cols: X J P Y B V U G
Q_105: [113 104 104 109 204 108 111 110]
Q_939: [ 86 129 129 129 199 129 129 107]
Q_507: [113 164 165 154  73 158 150 153]
Q_552: [ 52 120 122 120 170 119 121 118]
Q_49: [106 163 165 154 128 157 151 154]
Q_700: [174 103 100 106 139 106 106 108]
Q_142: [178 114 114 119  75 117 119 118]
Q_395: [203 117 117 123  60 121 125 123]
Q_358: [124  60 121 125 177 125 123 127]
next: [123  60] : [121 125]
[203 117 117 123  60 121 125 123] : Q_395
both Q_700 Q_49:  : [106]

cols: S W L K Q Z
Q_52: [ 98 107  98 169 108 127]
Q_83: [120 117 138 149 137 125]
Q_721: [ 89 145 114 105 136 147]
Q_802: [ 92 157 144  61 113 148]
Q_822: [159 173 169 108  98 127]
Q_781: [102 103 174 147 124 113]
Q_317: [ 89 145 114 105 136 112]
Q_606: [ 89 145 114 141 171 101]
Q_460: [138 110 202 153 116 131]
Q_231: [159 173 171 108  98 127]
Q_501: [ 78 125  51 133 111 129]
col: [ 98 120  89  92 159 102  89  89 138 159] : S
col: [137 136 113  98 124 136 171 116  98 111] : Q
[169 108  98 127] : Q_822

cols: C D N H
Q_910: [106 206  73 196]
Q_342: [108 103  89 108]
Q_596: [ 86 143  86 108]
Q_930: [130  96 229  94]
both Q_596 Q_342:  : [108]
[ 86 143  86 108] : Q_596
places Q_596: [143] : 2
places Q_342: [108] : 1 4
[108 103  89 108] : Q_342
col: [106 108  86] : C

cols: pinal Povog pubif pabez Vivi Ginup dop
Q_171: [187 137 173  87  73  80  73]
Q_605: [207 159  50 124 114 161 106]
Q_369: [ 89 121 171  62 174  89  82]
Q_117: [ 88 127 171  65 188  83  77]
Q_521: [ 88 127 171  65 179  83  77]
Q_305: [123  49 124  60 119 147 147]
Q_215: [116 154 143 114 177  77  88]
Q_304: [108 158 151 107 188  66  79]
Q_940: [ 87 137 173  73 187  73  68]
Q_237: [106 158 153 108 188  64  77]
Q_641: [ 88 112 173  63 177  89  75]
Q_511: [ 87 127 173  66 159  80  73]
col: [ 73 114 174 188 179 119 177 188 187] : Vivi
[ 87 137 173  73 187] : Q_940

cols: E A M R T F
Q_543: [144 133 150 135 129 139]
Q_697: [146  82  49 183  82 205]
Q_288: [126 161 152 139 156 145]
Q_542: [128 163 155 128 128 149]
Q_354: [143 137 149 138 133 141]
Q_731: [130 161 153 142 155 149]
places Q_542: [128] : 1 4 5
col: [139 205 145 149] : F

cols: basar fini zom Puval loze ruf Zera duno todo
Q_823: [ 94  78 120 113  60 133  78  86 181]
Q_431: [147 211 118 135 205 124  87 105  78]
Q_927: [117  61 133 134 187 104 149 153  51]
Q_949: [177 165 154 129 117 125 229 192  53]
Q_39: [113  67 145  74  62 128 167 137 152]
Q_925: [ 87  85 107 140  72 134  64  79 178]
Q_994: [141  89 129 142 123 123 210 175 151]
Q_975: [117  61 126 117  77 134 189 146 153]
col: [175 146] : duno
places Q_975: [117] : 1 4
both Q_975 Q_949:  : [117]
[117  61 126 117  77 134 189 146 153] : Q_975
[117  61 133 134 187 104 149 153  51] : Q_927

cols: Lor bamo roni pezil gepa
Q_556: [108 108  70 108 104]
Q_964: [ 53 148 185 159 117]
Q_916: [127 110  93 106  71]
Q_445: [ 93 144 153  85 120]
Q_68: [163 173  88 127 113]
Q_416: [213 175 139 104 152]
both Q_68 Q_916:  : [127]
places Q_556: [70] : 3
col: [ 53 127  93 163 213] : Lor

cols: Zufas Pag gaba taku lezik Zonas kosak tun lisem
Q_208: [ 91 209 153 128 117 112 119 122 132]
Q_102: [137  75 154 124 127 130 132 126 143]
Q_339: [123 112 128  85 152 134 133 118 154]
Q_892: [103 118 123 118 129 116 120 128 167]
Q_726: [126  89 114 129 117 128 124 120 172]
Q_184: [ 91 209 104 128 117 112 119 122 158]
Q_548: [126  89 114 129 117 128 124 101 147]
Q_803: [153 128 118 115 112 130 122 133 109]
Q_383: [123 112 128  85 152 134 108 106 134]
col: [127 152 129 117 117 117 112 152] : lezik
places Q_892: [103] : 1
next: [104 128 117] : [112 119]

cols: Patu Biso sekek Buva
Q_776: [196 106  47 110]
Q_884: [ 81 187  76 134]
Q_740: [ 86 191 101 168]
Q_694: [ 86 191 176 185]
Q_296: [100  95  39 100]
Q_545: [101 201 172 177]
Q_620: [167 131  76 134]
[191 101] : Q_740
[167 131  76 134] : Q_620
places Q_296: [100] : 1 4
[ 86 191 176] : Q_694

cols: lav zoga subaz lum bepa
Q_995: [ 48 164 166 166 134]
Q_914: [111 118 104 188 105]
Q_487: [212  95  73  94 114]
Q_941: [ 89  85 193 170 124]
Q_486: [162 124  30 144  50]
Q_19: [ 57 153 200 105 209]
Q_754: [ 97 110 218 104 204]
Q_140: [162 124 104  71 152]
col: [162  57  97 162] : lav
both Q_914 Q_140:  : [104]
col: [144 105 104  71] : lum
[162 124 104  71 152] : Q_140

cols: Bodo Rarim Tov mifi nutek linum bipo
Q_987: [143 142 143 143 149 142 151]
Q_707: [146 136 142 146 160 140 171]
Q_143: [ 55  60  72 140  94  96 145]
Q_757: [149 139 144 139 149 144 144]
places Q_757: [144] : 3 6 7
both Q_707 Q_987:  : [142]
places Q_987: [151] : 7
both Q_707 Q_143:  : [140]
both Q_143 Q_707:  : [140]
places Q_987: [143] : 1 3 4

cols: vedi sidag Zerur Geta kabu
Q_115: [135 137  82  74 210]
Q_870: [138 125 110 113 158]
Q_973: [172  90  87 148 111]
Q_604: [126 132 130 136 142]
Q_452: [141 116 111 125 130]
Q_978: [132 123 127 138 122]
Q_808: [131 129 138 174 121]
Q_922: [146 111 116 148 114]
Q_66: [144 117 102 117 144]
Q_817: [137 122 130 165 139]
Q_378: [143 123  91  97 184]
Q_155: [158 123  91 115 156]
both Q_978 Q_870:  : [138]
col: [158 111 142 130 122 121] : kabu
[143 123  91  97 184] : Q_378

cols: vuke Mitub nuson fetu
Q_653: [144 149 144 144]
Q_313: [144 150 145 145]
Q_586: [149 144 144 149]
[149 144 144 149] : Q_586
places Q_653: [144] : 1 3 4
[150 145] : Q_313
places Q_313: [150] : 2
places Q_586: [149] : 1 4
both Q_653 Q_313:  : [144]

